Here is a tiny trained network, its code and every weight. The questions are about switching its units off for an input and a target symbol, where a switched-off unit gives its printed mean instead of its output.

import numpy as np


def w(rows, s, z=0):
    codes = np.array(rows[::2]) - 128.0
    scale = np.full(codes.shape[1], s)
    scale[-1] = z or s
    return codes * scale


def norm(h):
    return h / np.sqrt((h * h).mean(-1, keepdims=True) + 1e-5)


def f(y):
    return np.maximum(y, 0)


def softmax(a):
    e = np.exp(a - a.max(-1, keepdims=True))
    return e / e.sum(-1, keepdims=True)


def log_softmax(a):
    a = a - a.max(-1, keepdims=True)
    return a - np.log(np.exp(a).sum(-1, keepdims=True))


def net(x, mask):
    ids = ['γεθλμξψ'.index(c) for c in x.split()]
    T = len(ids)
    res = E[ids] + P[:T]
    r = norm(res)
    for j in range(2):
        rows = slice(4 * j, 4 * j + 4)
        q, k, v = (r @ M[0][rows].T for M in (Q, K, V))
        z = softmax(np.where(np.tri(T) > 0, q @ k.T / 4**0.5, -1e9)) @ v
        o = O[0][rows]
        res = res + np.where(mask[j], z, o[:, -1]) @ o[:, :-1]
    y = f(norm(res) @ A[0][:, :-1].T + A[0][:, -1])
    res = res + np.where(mask[2:10], y, B[0][:, -1]) @ B[0][:, :-1]
    return log_softmax(norm(res)[-1] @ U[:, :-1].T + U[:, -1])


Q, K, V, O, A, B = {}, {}, {}, {}, {}, {}
E = w([
[95,184,210,25,102,109,156,113,7,114],'γ',
[148,169,128,131,91,207,26,159,124,81],'ε',
[59,166,68,105,182,94,103,181,114,141],'θ',
[181,173,99,57,185,187,185,126,162,93],'λ',
[135,82,74,191,72,113,174,69,214,99],'μ',
[162,161,170,91,87,107,107,201,185,175],'ξ',
[110,103,87,130,113,174,146,50,81,18],'ψ',
],0.021)
P = w([
[49,48,112,29,102,151,119,191,179,98],'0',
[152,158,25,147,56,107,192,228,69,129],'1',
[145,155,6,51,87,121,94,93,122,193],'2',
[18,91,235,130,189,156,140,180,204,77],'3',
[217,20,90,141,167,98,105,244,22,146],'4',
[154,188,81,85,155,55,39,30,151,164],'5',
],0.013)
Q[0] = w([
[111,104,168,165,171,180,136,211,159,142],'head 0',
[103,212,149,106,117,181,105,90,159,153],'head 0',
[147,151,127,98,169,132,105,159,56,74],'head 0',
[194,163,52,65,120,110,78,162,80,170],'head 0',
[122,103,159,154,136,150,133,125,167,110],'head 1',
[155,2,204,167,172,117,132,206,80,129],'head 1',
[208,124,52,165,63,110,155,140,76,142],'head 1',
[100,155,156,152,120,87,80,103,189,113],'head 1',
],0.084)
K[0] = w([
[105,120,141,141,122,231,195,254,153,118],'head 0',
[125,237,167,61,130,132,124,119,172,129],'head 0',
[155,151,166,137,216,124,112,140,1,119],'head 0',
[223,155,58,83,189,96,67,151,142,187],'head 0',
[164,179,92,155,124,113,126,170,58,135],'head 1',
[205,164,11,92,57,107,105,98,110,202],'head 1',
[100,117,135,35,167,136,67,50,199,157],'head 1',
[124,128,100,158,122,160,105,186,134,100],'head 1',
],0.08)
V[0] = w([
[150,183,111,119,170,153,72,208,182,158],'head 0',
[80,110,4,148,208,92,145,137,159,112],'head 0',
[60,90,127,140,78,30,134,152,137,210],'head 0',
[66,159,116,149,103,148,16,142,48,101],'head 0',
[188,113,196,121,53,188,51,139,123,122],'head 1',
[165,112,79,171,129,175,149,93,229,101],'head 1',
[199,168,179,32,158,141,217,117,167,133],'head 1',
[113,166,138,145,94,73,124,183,216,192],'head 1',
],0.036)
O[0] = w([
[193,212,95,98,154,131,70,206,190,134,253],'head 0',
[68,82,4,88,194,90,162,120,179,103,192],'head 0',
[140,144,147,183,162,28,120,93,131,230,157],'head 0',
[91,87,108,143,125,122,7,150,38,112,189],'head 0',
[140,104,227,199,87,225,60,137,113,157,120],'head 1',
[120,229,128,185,94,106,157,145,127,8,80],'head 1',
[165,116,181,76,112,187,248,168,165,142,161],'head 1',
[103,109,111,213,76,50,159,233,148,198,206],'head 1',
],0.021,0.022)
A[0] = w([
[132,128,135,102,119,87,130,115,109,186,60],'neuron 0',
[123,176,130,144,117,91,119,98,124,67,51],'neuron 1',
[155,72,153,82,164,167,103,102,146,169,56],'neuron 2',
[166,174,125,88,166,126,94,42,109,103,1],'neuron 3',
[116,123,148,158,146,129,74,85,133,153,111],'neuron 4',
[131,93,134,181,142,112,167,33,205,141,119],'neuron 5',
[176,199,165,115,140,98,114,126,142,176,125],'neuron 6',
[114,164,210,96,120,77,150,125,2,156,72],'neuron 7',
],0.048,0.0064)
B[0] = w([
[115,109,122,111,154,43,116,125,124,157,201],'neuron 0',
[161,108,165,165,100,110,148,46,114,190,185],'neuron 1',
[134,212,154,157,77,85,144,93,72,142,195],'neuron 2',
[75,2,151,134,79,106,183,161,123,123,194],'neuron 3',
[132,134,121,53,110,115,74,153,131,106,172],'neuron 4',
[148,221,135,204,79,131,52,121,125,71,166],'neuron 5',
[77,43,135,169,130,176,151,190,143,125,250],'neuron 6',
[143,193,108,45,156,140,155,106,149,175,184],'neuron 7',
],0.036,0.024)
U = w([
[152,163,181,70,121,115,102,55,63,221,55],'γ',
[164,150,134,143,134,182,1,123,94,100,216],'ε',
[96,125,73,96,207,60,72,116,124,163,115],'θ',
[157,172,139,84,158,176,153,112,172,91,254],'λ',
[145,184,131,211,90,74,114,46,123,119,74],'μ',
[123,81,180,181,100,115,125,174,150,199,68],'ξ',
[75,43,145,137,109,142,131,53,70,106,106],'ψ',
],0.0074,0.00098)

Each question gives the input, a string of symbols that net reads in full, and the target symbol t.
The units are the heads (4 rows each of Q, K, V and O) and the neurons (one row each of A and B). Each row of codes is followed by its name. A weight is (code - 128) times the scale printed after its matrix; where a second scale follows, it is the last column's (O, A, B and U).
mask holds one flag per unit, heads first, then neurons. A switched-off unit (its flag False) gives its mean, the last column of its rows in O or B, instead of its output. The means were averaged over made-up inputs and are rounded, as every weight is.
A unit's drop is (log p(t) with every unit on - log p(t) with that unit switched off) / (log p(t) with every unit on - log p(t) with every unit switched off).
The circuit of an input: a set's keep is (log p(t) with only the set's units on - log p(t) with every unit switched off) / (log p(t) with every unit on - log p(t) with every unit switched off). Starting from all 10 units, units are removed one at a time, each time the one whose removal leaves the highest keep (on an exact tie, the one counted first), for as long as the keep stays at least 0.8.
units of the circuit, in order: the units of the circuit, biggest drop first
top k neurons: the k neurons with the biggest drops, biggest first
heads that matter: for each layer, one digit per head in row order, 1 if its drop is at least 0.15 and else 0, layers parted by /
drop of u: that unit's drop, to one decimal
input λ μ θ λ ψ γ, target γ: units of the circuit, in order => head 0; neuron 7
input θ μ μ λ, target μ: top neuron => neuron 1
input ψ θ θ ξ ξ ψ, target ψ: heads that matter => 10
input γ θ γ, target γ: heads that matter => 00
input ε ε ψ, target ε: heads that matter => 01
input θ ε μ, target μ: heads that matter => 10
input λ μ μ ε, target ε: heads that matter => 10
input γ θ ε λ θ, target ε: heads that matter => 01
input γ λ ε, target γ: top 2 neurons => neuron 2; neuron 6
input λ γ μ, target λ: heads that matter => 01
input θ γ ξ ε θ μ, target ε: heads that matter => 01
input ε θ ε, target ε: heads that matter => 00
input ψ μ ε ξ μ, target ε: top 2 neurons => neuron 5; neuron 4
input μ ξ μ θ θ, target μ: units of the circuit, in order => head 1
input γ ξ ξ ψ ξ ξ, target ψ: drop of head 1 => 1.0
input ε ξ λ, target ε: drop of neuron 5 => 0.0
input μ μ λ γ ξ ξ, target γ: drop of neuron 2 => 0.7
input θ ξ ψ ψ θ, target ψ: drop of head 0 => -0.2
